Each row has a name. Each question is about the rows just above it.

[ 26 -38   5  19  10  -9  33 -26  20]  F
[ -22   19   18 -103  -62  -18  -26  -67  -37]  D
[-24   9  15  -6   9 -24   9 -24   9]  M
[ 19 -23  54  26 -24 -14  23 -17  19]  G
[ 53  18 -33  53  53  18 -68  18 -68]  B
How many times does M hold [-25]?	0
How many times does M hold [10]?	0
Count of [53] in B:	3
How many times does G hold [19]?	2
Count of [18] in B:	3
Count of [-68] in B:	2
Count of [-39] in F:	0

[ 13  12 -86 -29  -6 -87  21 -16  22 -22  13  64  19  19  45 -15  24] -> U
[ 15  44 -20 -46 -21  51  38 -21 -36 -75 -18 -21  32 -15  77  49 -60] -> P
[-11  51  14  38  25 -16 -16  -8  -7 -16 -16 -12  36 -17  93  -9 -68] -> C
Times [-16] occurs in C:	4
How many times does U hold [13]?	2
Times [14] occurs in U:	0
How many times does C hold [25]?	1
How many times does P hold [-21]?	3

[3 4 3 3 3] -> R
[-56 -36 -36 -56 -36] -> T
[-81  31  31  52  31] -> H
[-35  30   5 -54 -53] -> Q
Times [-56] occurs in T:	2
How many times does R hold [2]?	0
How many times does T hold [-36]?	3
Count of [4] in R:	1
How many times does H hold [32]?	0
Count of [3] in R:	4

[ 55 -40  55  55 -45] -> Y
[-29 -13   9 -46 -32] -> X
[ 83   8 -52   8  83] -> V
[ 17  88  17 -53 -53] -> L
[ 35  61 -34  10  31] -> S
[-33 -33  -4 -33  -4] -> Z
[ -9 -18  67  -6 -32] -> E
[-20  -2   1  -4  44] -> J
How many times does V hold [8]?	2
Count of [-33] in Z:	3
How many times does Z hold [-34]?	0
Count of [-53] in L:	2
Count of [-45] in Y:	1

[-19 -90  20  27] : luze
[ 29  95 -31  19] : sataf
[ -4 -34  -2 -10] : Kope
[-3 22 11 26] : sizi
[  5   1  13 -13] : pama
[ -4 -15  17 -18] : tudel
[ 6 17  5 26] : kirut
[ -9 -57  25  61] : tuvun
[-9 18 18 18] : Zufum
[-10   3  16  29] : fega
[4 4 3 4] : nako
How many times does Zufum hold [17]?	0
Count of [3] in nako:	1
Count of [4] in nako:	3
How many times does pama hold [1]?	1
How many times does Kope hold [-10]?	1
Count of [18] in Zufum:	3

